Below are the code and all the weights of a small trained network. Each question names an input and a target symbol and asks about switching units off, where a switched-off unit gives its printed mean instead of its output.

import numpy as np


def w(rows, s, z=0):
    codes = np.array(rows[::2]) - 128.0
    scale = np.full(codes.shape[1], s)
    scale[-1] = z or s
    return codes * scale


def f(y):
    return np.maximum(y, 0)


def softmax(a):
    e = np.exp(a - a.max(-1, keepdims=True))
    return e / e.sum(-1, keepdims=True)


def log_softmax(a):
    a = a - a.max(-1, keepdims=True)
    return a - np.log(np.exp(a).sum(-1, keepdims=True))


def net(x, mask):
    ids = ['ΔΘΞΦαβεζηλμπστψ'.index(c) for c in x.split()]
    T = len(ids)
    res = E[ids] + P[:T]
    u = 0
    for l in range(3):
        q, k, v = (res @ M[l].T for M in (Q, K, V))
        z = softmax(np.where(np.tri(T) > 0, q @ k.T / 3**0.5, -1e9)) @ v
        res = res + np.where(mask[u], z, O[l][:, -1]) @ O[l][:, :-1]
        u += 1
        y = f(res @ A[l][:, :-1].T + A[l][:, -1])
        res = res + np.where(mask[u : u + 12], y, B[l][:, -1]) @ B[l][:, :-1]
        u += 12
    return log_softmax(res[-1] @ U[:, :-1].T + U[:, -1])


Q, K, V, O, A, B = {}, {}, {}, {}, {}, {}
E = w([
[239,16,96,186,196,164],'Δ',
[131,177,132,75,137,119],'Θ',
[67,251,84,91,177,170],'Ξ',
[47,183,123,187,153,154],'Φ',
[91,138,186,89,130,160],'α',
[170,122,154,198,71,82],'β',
[164,35,186,90,220,81],'ε',
[168,98,124,97,160,118],'ζ',
[226,154,37,196,68,138],'η',
[118,106,92,194,55,176],'λ',
[169,116,70,137,102,114],'μ',
[208,49,11,200,85,146],'π',
[148,102,84,223,85,176],'σ',
[153,115,97,114,159,143],'τ',
[87,107,159,164,141,126],'ψ',
],0.018)
P = w([
[2,98,89,86,67,73],'0',
[191,33,108,184,75,154],'1',
[165,97,83,147,63,195],'2',
[147,138,84,124,42,185],'3',
[106,157,145,128,139,98],'4',
[112,182,160,130,183,121],'5',
[154,190,182,147,212,156],'6',
[150,230,156,143,150,131],'7',
[138,250,176,139,202,133],'8',
],0.007)
Q[0] = w([
[57,176,137,188,69,103],'L0H0',
[62,158,156,184,152,125],'L0H0',
[78,199,186,188,47,255],'L0H0',
],0.007)
K[0] = w([
[220,101,200,209,58,129],'L0H0',
[254,161,152,94,108,149],'L0H0',
[24,111,134,48,88,163],'L0H0',
],0.0054)
V[0] = w([
[65,112,76,130,171,80],'L0H0',
[122,147,168,215,127,92],'L0H0',
[53,170,219,161,103,2],'L0H0',
],0.0058)
O[0] = w([
[217,90,117,148,135,64,130],'L0H0',
[133,177,74,156,75,184,115],'L0H0',
[140,2,134,60,89,235,3],'L0H0',
],0.0083,0.002)
A[0] = w([
[155,195,67,126,192,163,168],'L0N0',
[105,111,60,173,136,97,213],'L0N1',
[165,205,35,50,211,220,202],'L0N2',
[112,246,118,116,177,167,111],'L0N3',
[101,108,137,189,53,194,219],'L0N4',
[155,44,162,203,170,157,36],'L0N5',
[212,172,51,85,57,119,223],'L0N6',
[46,102,199,80,35,79,125],'L0N7',
[172,185,147,118,83,34,112],'L0N8',
[187,144,44,151,117,170,115],'L0N9',
[35,122,209,132,157,131,255],'L0N10',
[157,58,155,111,2,130,113],'L0N11',
],0.007,0.0019)
B[0] = w([
[72,113,179,145,63,105,241],'L0N0',
[153,139,191,151,129,166,232],'L0N1',
[187,45,117,164,195,58,240],'L0N2',
[165,92,208,56,142,103,253],'L0N3',
[153,216,190,240,136,44,247],'L0N4',
[108,182,95,83,90,112,195],'L0N5',
[126,1,150,67,124,55,246],'L0N6',
[106,160,154,132,81,247,175],'L0N7',
[126,80,92,254,95,180,183],'L0N8',
[140,86,216,35,115,99,249],'L0N9',
[209,136,69,202,44,232,237],'L0N10',
[74,42,161,168,177,98,189],'L0N11',
],0.0053,0.0046)
Q[1] = w([
[124,136,165,71,80,60],'L1H0',
[136,212,124,45,150,147],'L1H0',
[216,93,2,188,90,62],'L1H0',
],0.0062)
K[1] = w([
[111,53,38,113,97,122],'L1H0',
[126,86,43,35,255,166],'L1H0',
[72,68,35,61,240,71],'L1H0',
],0.0053)
V[1] = w([
[114,177,157,168,132,80],'L1H0',
[72,138,78,71,2,86],'L1H0',
[117,95,161,76,179,165],'L1H0',
],0.0089)
O[1] = w([
[124,178,122,177,146,157,189],'L1H0',
[188,114,76,86,237,180,68],'L1H0',
[52,2,190,133,192,105,4],'L1H0',
],0.007,0.0031)
A[1] = w([
[112,94,175,2,138,19,150],'L1N0',
[131,235,112,77,150,44,166],'L1N1',
[212,111,162,136,125,79,124],'L1N2',
[165,74,221,80,19,142,73],'L1N3',
[97,88,193,126,90,175,176],'L1N4',
[61,94,190,107,53,177,99],'L1N5',
[67,176,141,154,130,126,28],'L1N6',
[59,123,145,146,59,56,246],'L1N7',
[99,210,153,156,187,124,118],'L1N8',
[131,103,195,147,36,140,231],'L1N9',
[191,129,62,74,161,101,253],'L1N10',
[113,31,64,47,69,167,124],'L1N11',
],0.0078,0.0037)
B[1] = w([
[177,71,88,158,141,163,186],'L1N0',
[128,77,84,161,86,146,172],'L1N1',
[44,121,105,122,127,144,216],'L1N2',
[85,111,138,61,130,145,199],'L1N3',
[161,157,113,139,142,169,180],'L1N4',
[108,141,94,72,91,143,168],'L1N5',
[140,99,129,140,152,69,151],'L1N6',
[169,124,143,144,254,193,209],'L1N7',
[162,113,111,101,117,133,180],'L1N8',
[109,179,140,155,211,144,255],'L1N9',
[134,64,141,121,114,37,182],'L1N10',
[133,102,182,74,176,159,163],'L1N11',
],0.0074,0.0089)
Q[2] = w([
[35,254,69,150,132,145],'L2H0',
[96,108,64,93,120,106],'L2H0',
[132,115,78,250,147,131],'L2H0',
],0.0065)
K[2] = w([
[82,93,255,170,90,84],'L2H0',
[85,51,136,150,129,151],'L2H0',
[248,134,163,184,161,63],'L2H0',
],0.0069)
V[2] = w([
[122,120,108,178,151,187],'L2H0',
[42,168,72,203,104,195],'L2H0',
[218,179,254,69,90,204],'L2H0',
],0.0085)
O[2] = w([
[127,49,117,177,141,248,253],'L2H0',
[123,138,56,161,164,107,185],'L2H0',
[209,224,82,163,196,102,185],'L2H0',
],0.012,0.0065)
A[2] = w([
[114,118,154,170,102,170,152],'L2N0',
[132,222,150,144,150,100,112],'L2N1',
[197,147,133,38,82,2,175],'L2N2',
[187,163,33,197,111,117,51],'L2N3',
[106,58,135,194,183,96,237],'L2N4',
[67,88,80,169,124,60,135],'L2N5',
[185,149,122,129,128,198,62],'L2N6',
[98,144,60,197,160,152,132],'L2N7',
[139,157,95,157,128,119,40],'L2N8',
[64,30,164,99,56,115,145],'L2N9',
[147,146,120,141,204,96,171],'L2N10',
[143,105,114,210,70,169,251],'L2N11',
],0.0094,0.0025)
B[2] = w([
[101,154,148,90,163,220,177],'L2N0',
[51,58,85,206,67,170,167],'L2N1',
[254,128,186,190,79,169,137],'L2N2',
[84,107,174,111,160,108,225],'L2N3',
[131,168,92,64,110,90,236],'L2N4',
[157,220,92,136,163,148,151],'L2N5',
[117,107,158,173,104,54,206],'L2N6',
[145,135,128,77,89,92,250],'L2N7',
[120,83,167,89,73,131,162],'L2N8',
[105,196,117,180,128,90,190],'L2N9',
[62,80,162,177,70,115,197],'L2N10',
[164,165,138,104,166,196,220],'L2N11',
],0.0062,0.017)
U = w([
[115,85,87,117,106,138,132],'Δ',
[50,174,163,75,109,93,183],'Θ',
[143,80,131,147,99,158,4],'Ξ',
[141,210,121,92,138,93,178],'Φ',
[32,130,165,88,113,111,109],'α',
[91,109,199,78,137,156,46],'β',
[222,191,218,85,138,124,82],'ε',
[146,136,149,113,111,130,94],'ζ',
[146,138,185,124,52,105,178],'η',
[167,206,189,151,214,27,130],'λ',
[163,169,123,111,100,122,144],'μ',
[83,183,208,66,144,94,122],'π',
[138,254,180,113,169,235,203],'σ',
[190,189,130,127,46,124,135],'τ',
[55,129,121,253,65,135,156],'ψ',
],0.0069,0.0033)

Each question gives the input, a string of symbols that net reads in full, and the target symbol t.
The units are the heads (3 rows each of Q, K, V and O) and the neurons (one row each of A and B). Each row of codes is followed by its name. A weight is (code - 128) times the scale printed after its matrix; where a second scale follows, it is the last column's (O, A, B and U).
mask holds one flag per unit, layer by layer, with each layer's heads first. A switched-off unit (its flag False) gives its mean, the last column of its rows in O or B, instead of its output. The means were averaged over made-up inputs and are rounded, as every weight is.
A unit's drop is (log p(t) with every unit on - log p(t) with that unit switched off) / (log p(t) with every unit on - log p(t) with every unit switched off).
The circuit of an input: a set's keep is (log p(t) with only the set's units on - log p(t) with every unit switched off) / (log p(t) with every unit on - log p(t) with every unit switched off). Starting from the 12 units with the biggest drops (on a tie, the unit counted first), units are removed one at a time, each time the one whose removal leaves the highest keep (on an exact tie, the one counted first), for as long as the keep stays at least 0.8.
units of the circuit, in order: the units of the circuit, biggest drop first
most important unit: the unit with the biggest drop
top k neurons: the k neurons with the biggest drops, biggest first
k most important neurons of layer l: the k neurons of layer l with the biggest drops, biggest first
input α Θ ζ α α Φ Ξ, target λ: units of the circuit, in order => [L0N2]
input Θ λ ε, target ε: units of the circuit, in order => [L2H0; L0H0; L0N4; L2N2]
input π μ ζ, target ψ: units of the circuit, in order => [L0H0; L2H0; L2N9; L0N8]
input α Φ Φ μ, target λ: 3 most important neurons of layer 1 => [L1N11; L1N5; L1N4]
input α Φ ε, target λ: top 3 neurons => [L0N7; L1N5; L1N11]
input Θ ζ μ ε, target ε: top 4 neurons => [L1N11; L0N4; L2N2; L1N9]
input Θ μ Δ, target ε: top 2 neurons => [L1N11; L2N2]
input α Θ τ π, target λ: 4 most important neurons of layer 0 => [L0N9; L0N6; L0N7; L0N2]
input Φ Δ Θ, target Δ: top 2 neurons => [L0N2; L1N10]
input α β α β λ Φ σ ε β, target ψ: 2 most important neurons of layer 0 => [L0N4; L0N2]
input Θ η σ Θ, target ε: top 2 neurons => [L1N11; L2N2]
input Θ λ Ξ, target ε: 2 most important neurons of layer 1 => [L1N9; L1N11]
input η α μ, target τ: top 2 neurons => [L2N2; L1N10]
input α μ μ Δ α ψ, target σ: most important unit => L0N10
input α α Θ Φ Θ, target λ: 3 most important neurons of layer 0 => [L0N7; L0N4; L0N2]
input Θ α μ, target ε: top 3 neurons => [L1N11; L2N2; L0N4]
input μ Ξ η, target η: top 4 neurons => [L0N6; L0N9; L1N10; L2N2]
input λ β λ σ α, target σ: top 3 neurons => [L0N10; L0N11; L0N9]
input ψ Δ α α α Φ μ λ Φ, target ψ: 2 most important neurons of layer 2 => [L2N1; L2N10]
input Δ σ η Θ ε ψ, target σ: top 4 neurons => [L2N11; L1N1; L0N10; L2N0]
input α β σ π, target λ: most important unit => L0N9
input α σ α β Φ σ σ Φ, target ψ: top 3 neurons => [L2N1; L2N10; L1N0]
input Θ β π, target ε: 2 most important neurons of layer 0 => [L0N9; L0N6]
input Φ σ π, target Δ: top 2 neurons => [L0N6; L0N9]
input Φ μ α Δ, target Δ: 2 most important neurons of layer 1 => [L1N10; L1N11]
